Below is a small trained network, with its code and all its weights. Each question gives an input and a class and asks what happens when units are switched off, that is, made to give their printed mean instead of their output.

import numpy as np


def w(rows, s, z=0):
    codes = np.array(rows[::2]) - 128.0
    scale = np.full(codes.shape[1], s)
    scale[-1] = z or s
    return codes * scale


def norm(h):
    return h / np.sqrt((h * h).mean(-1, keepdims=True) + 1e-5)


def f(y):
    return y / 2 * (1 + np.tanh(0.7978845608 * (y + 0.044715 * y**3)))


def log_softmax(a):
    a = a - a.max(-1, keepdims=True)
    return a - np.log(np.exp(a).sum(-1, keepdims=True))


def net(x, mask):
    res = np.array(x, float).reshape(1, 3) / 4 @ E
    u = 0
    for l in range(4):
        y = f(norm(res) @ A[l][:, :-1].T + A[l][:, -1])
        res = res + np.where(mask[u : u + 8], y, B[l][:, -1]) @ B[l][:, :-1]
        u += 8
    return log_softmax(norm(res)[-1] @ U[:, :-1].T + U[:, -1])


A, B = {}, {}
E = w([
[59,250,177,148],'x0',
[158,120,170,23],'x1',
[123,107,217,102],'x2',
],0.0025)
A[0] = w([
[98,86,63,173,52],'0.n0',
[71,64,136,142,86],'0.n1',
[96,102,170,26,100],'0.n2',
[98,107,83,171,51],'0.n3',
[32,232,190,237,103],'0.n4',
[182,16,38,106,7],'0.n5',
[196,255,7,194,69],'0.n6',
[158,205,143,110,68],'0.n7',
],0.0027,0.0013)
B[0] = w([
[181,17,125,97,120],'0.n0',
[186,120,133,85,112],'0.n1',
[201,155,143,139,147],'0.n2',
[129,52,131,76,106],'0.n3',
[3,149,108,146,252],'0.n4',
[148,113,118,250,177],'0.n5',
[88,125,143,48,185],'0.n6',
[83,63,115,151,109],'0.n7',
],0.0024,0.0011)
A[1] = w([
[3,173,106,199,151],'1.n0',
[91,156,171,85,59],'1.n1',
[115,59,71,175,3],'1.n2',
[157,191,47,100,191],'1.n3',
[216,54,134,102,226],'1.n4',
[202,126,224,79,27],'1.n5',
[153,142,134,129,70],'1.n6',
[171,110,120,191,69],'1.n7',
],0.0047,0.0011)
B[1] = w([
[45,244,252,133,255],'1.n0',
[203,50,60,160,141],'1.n1',
[218,86,63,111,157],'1.n2',
[6,89,133,155,169],'1.n3',
[92,249,131,139,240],'1.n4',
[83,65,213,20,163],'1.n5',
[114,112,112,128,115],'1.n6',
[219,175,168,111,138],'1.n7',
],0.0028,0.0024)
A[2] = w([
[253,55,33,177,162],'2.n0',
[141,152,84,135,176],'2.n1',
[157,59,13,87,209],'2.n2',
[105,95,136,122,228],'2.n3',
[174,50,88,147,118],'2.n4',
[184,154,41,197,155],'2.n5',
[86,119,71,91,246],'2.n6',
[146,78,173,117,110],'2.n7',
],0.005,0.0011)
B[2] = w([
[252,192,237,197,252],'2.n0',
[192,103,157,141,144],'2.n1',
[120,172,99,185,195],'2.n2',
[164,135,68,90,145],'2.n3',
[199,216,180,166,155],'2.n4',
[251,87,235,73,182],'2.n5',
[190,85,26,169,160],'2.n6',
[100,128,119,111,131],'2.n7',
],0.0034,0.003)
A[3] = w([
[136,147,65,158,89],'3.n0',
[135,81,175,3,11],'3.n1',
[69,137,106,65,146],'3.n2',
[137,137,193,92,98],'3.n3',
[127,141,66,122,157],'3.n4',
[124,144,135,81,161],'3.n5',
[131,164,144,202,185],'3.n6',
[122,113,222,119,113],'3.n7',
],0.006,0.0011)
B[3] = w([
[134,69,124,148,117],'3.n0',
[92,3,188,39,235],'3.n1',
[201,104,126,159,243],'3.n2',
[115,111,93,146,206],'3.n3',
[116,77,100,153,123],'3.n4',
[149,91,133,131,179],'3.n5',
[133,154,181,50,252],'3.n6',
[136,118,18,114,225],'3.n7',
],0.0049,0.0016)
U = w([
[1,253,166,151,220],'0',
[122,90,32,142,42],'1',
[99,15,156,16,210],'2',
[98,112,103,168,3],'3',
[245,178,172,170,230],'4',
],0.0093,0.0036)

Each question gives the input, the list of numbers given to net, and the class t.
The units are the neurons (one row each of A and B). Each row of codes is followed by its name. A weight is (code - 128) times the scale printed after its matrix; where a second scale follows, it is the last column's (A, B and U).
mask holds one flag per neuron, layer by layer. A switched-off neuron (its flag False) gives its mean, the last column of its row in B, instead of its output. The means were averaged over made-up inputs and are rounded, as every weight is.
A unit's drop is (log p(t) with every unit on - log p(t) with that unit switched off) / (log p(t) with every unit on - log p(t) with every unit switched off).
unit that matters most: the unit with the biggest drop
k most important neurons: the k neurons with the biggest drops, biggest first
top k neurons in layer l: the k neurons of layer l with the biggest drops, biggest first
drop when u is switched off: that unit's drop, to one decimal
input [-1,-5,0], class 0: 3 most important neurons	[1.n0; 1.n1; 0.n4]
input [1,4,-1], class 2: unit that matters most	1.n5
input [7,5,6], class 2: 4 most important neurons	[1.n4; 3.n1; 2.n0; 2.n2]
input [-1,-8,1], class 0: 2 most important neurons	[1.n0; 2.n0]
input [7,7,2], class 2: 2 most important neurons	[1.n4; 3.n1]
input [-2,-2,5], class 2: 2 most important neurons	[3.n1; 1.n5]
input [0,5,-4], class 1: top 2 neurons in layer 2	[2.n5; 2.n6]
input [3,5,-7], class 1: top 2 neurons in layer 2	[2.n0; 2.n6]
input [0,1,-7], class 3: 2 most important neurons	[1.n3; 0.n6]
input [8,7,3], class 2: top 4 neurons in layer 1	[1.n4; 1.n1; 1.n5; 1.n0]
input [-8,8,-4], class 4: drop when 2.n0 is switched off	0.1
input [-7,8,-4], class 4: drop when 1.n0 is switched off	0.3
input [0,-5,-2], class 0: drop when 1.n0 is switched off	2.4
input [0,5,-5], class 1: top neuron in layer 1	[1.n3]
